[[127 114 126 124 117 138 130 140 125 129]
 [125 130 133 125 124 132 125 115 131 123]
 [126 117 110 114 142 108 151 138 115 135]
 [125 113 131 125 118 139 131 140 125 126]
 [132 132 124 140 129 121 123 116 131 141]
 [121 121 126 136 130 132 130 127 119 132]
 [128 128 126 139 130 121 125 122 135 140]]
->
[[125 113 131 125 118 139 131 140 125 126]
 [127 114 126 124 117 138 130 140 125 129]
 [126 117 110 114 142 108 151 138 115 135]
 [121 121 126 136 130 132 130 127 119 132]
 [128 128 126 139 130 121 125 122 135 140]
 [125 130 133 125 124 132 125 115 131 123]
 [132 132 124 140 129 121 123 116 131 141]]

[[125 127 135]
 [140 155 123]
 [113  99 108]]
->
[[113  99 108]
 [125 127 135]
 [140 155 123]]

[[125 126 147 124 127 134 138 139 117]
 [115 141 147 138 139 128 140 142 131]
 [112 136 129 126 124 139 137 141 132]
 [119 117 139 137 141 130 139 139 123]
 [114 140 139 125 154 147 136 135 132]
 [130 130 144 124 134 142 129 138 131]
 [133 128 154 120 133 146 119 138 132]]
->
[[119 117 139 137 141 130 139 139 123]
 [125 126 147 124 127 134 138 139 117]
 [133 128 154 120 133 146 119 138 132]
 [130 130 144 124 134 142 129 138 131]
 [112 136 129 126 124 139 137 141 132]
 [114 140 139 125 154 147 136 135 132]
 [115 141 147 138 139 128 140 142 131]]

[[128 123 134 124 125 128 123]
 [127 131 121 144 127 129 150]
 [128 139 131 129 126 133 124]
 [125 128 131 116 129 128 119]
 [128 133 121 117 129 129 144]]
->
[[128 123 134 124 125 128 123]
 [125 128 131 116 129 128 119]
 [127 131 121 144 127 129 150]
 [128 133 121 117 129 129 144]
 [128 139 131 129 126 133 124]]

[[128 102 132 129 131 112 128 127 109 139 129 124 126]
 [129 129 146 129 119 121 129 128 117 115 127 125 128]
 [127 122 116 138 125 121 128 127 116 124 129 127 127]
 [127 130 135 132 118 115 128 127 115 112 128 126 127]]
->
[[128 102 132 129 131 112 128 127 109 139 129 124 126]
 [127 122 116 138 125 121 128 127 116 124 129 127 127]
 [129 129 146 129 119 121 129 128 117 115 127 125 128]
 [127 130 135 132 118 115 128 127 115 112 128 126 127]]

[[116 122 118 110 134]
 [125 131 119 119 125]
 [115 129 123 129 130]
 [131 114 115 119 139]
 [125 115 112 119 131]
 [130 140 133 125 128]
 [115 130 135 142 114]
 [124 125 128 111 141]
 [124 120 144 110 156]
 [110 127 116 107 131]
 [127 132 119 123 147]]
->
[[131 114 115 119 139]
 [125 115 112 119 131]
 [124 120 144 110 156]
 [116 122 118 110 134]
 [124 125 128 111 141]
 [110 127 116 107 131]
 [115 129 123 129 130]
 [115 130 135 142 114]
 [125 131 119 119 125]
 [127 132 119 123 147]
 [130 140 133 125 128]]
---
[[132 131 122 130 123 121 133 128 127 106 138 130 125]
 [129 120 129 132 126 128 131 126 127 117 122 136 127]
 [131 135 124 128 127 124 128 129 127 121 138 125 126]
 [123 135 129 122 130 130 124 132 130 133 130 118 128]]
->
[[125 130 138 106 127 128 133 121 123 130 122 131 132]
 [127 136 122 117 127 126 131 128 126 132 129 120 129]
 [126 125 138 121 127 129 128 124 127 128 124 135 131]
 [128 118 130 133 130 132 124 130 130 122 129 135 123]]

[[134 138 125 129 148 128 104]
 [119 132 115 121 127 111 146]
 [122 116 129 143 115 135 145]]
->
[[104 128 148 129 125 138 134]
 [146 111 127 121 115 132 119]
 [145 135 115 143 129 116 122]]

[[114 125 137 133 126 123 122 101]
 [125 133 130 127 131 137 121 152]]
->
[[101 122 123 126 133 137 125 114]
 [152 121 137 131 127 130 133 125]]

[[131 129 128 135 136 128]
 [124 113 151 137 110 127]
 [128 114 136 133 132 121]
 [130 104 143 140 132 123]
 [132 140 113 128 130 130]
 [126 128 124 119 132 138]
 [131 132 128 134 104 130]
 [129 130 122 126 131 123]]
->
[[128 136 135 128 129 131]
 [127 110 137 151 113 124]
 [121 132 133 136 114 128]
 [123 132 140 143 104 130]
 [130 130 128 113 140 132]
 [138 132 119 124 128 126]
 [130 104 134 128 132 131]
 [123 131 126 122 130 129]]

[[143 119 121]
 [116 148 123]
 [127 127 127]
 [111 126 125]
 [111 129 115]
 [137 120  99]
 [127 128 127]
 [124 130 128]]
->
[[121 119 143]
 [123 148 116]
 [127 127 127]
 [125 126 111]
 [115 129 111]
 [ 99 120 137]
 [127 128 127]
 [128 130 124]]

[[115 134]
 [125 118]
 [134 121]
 [134 127]
 [121 119]
 [136 104]]
->
[[134 115]
 [118 125]
 [121 134]
 [127 134]
 [119 121]
 [104 136]]

[[124 105]
 [120 114]
 [130 142]
 [130 134]
 [100 115]
 [120 111]
 [143 151]]
->
[[105 124]
 [114 120]
 [142 130]
 [134 130]
 [115 100]
 [111 120]
 [151 143]]
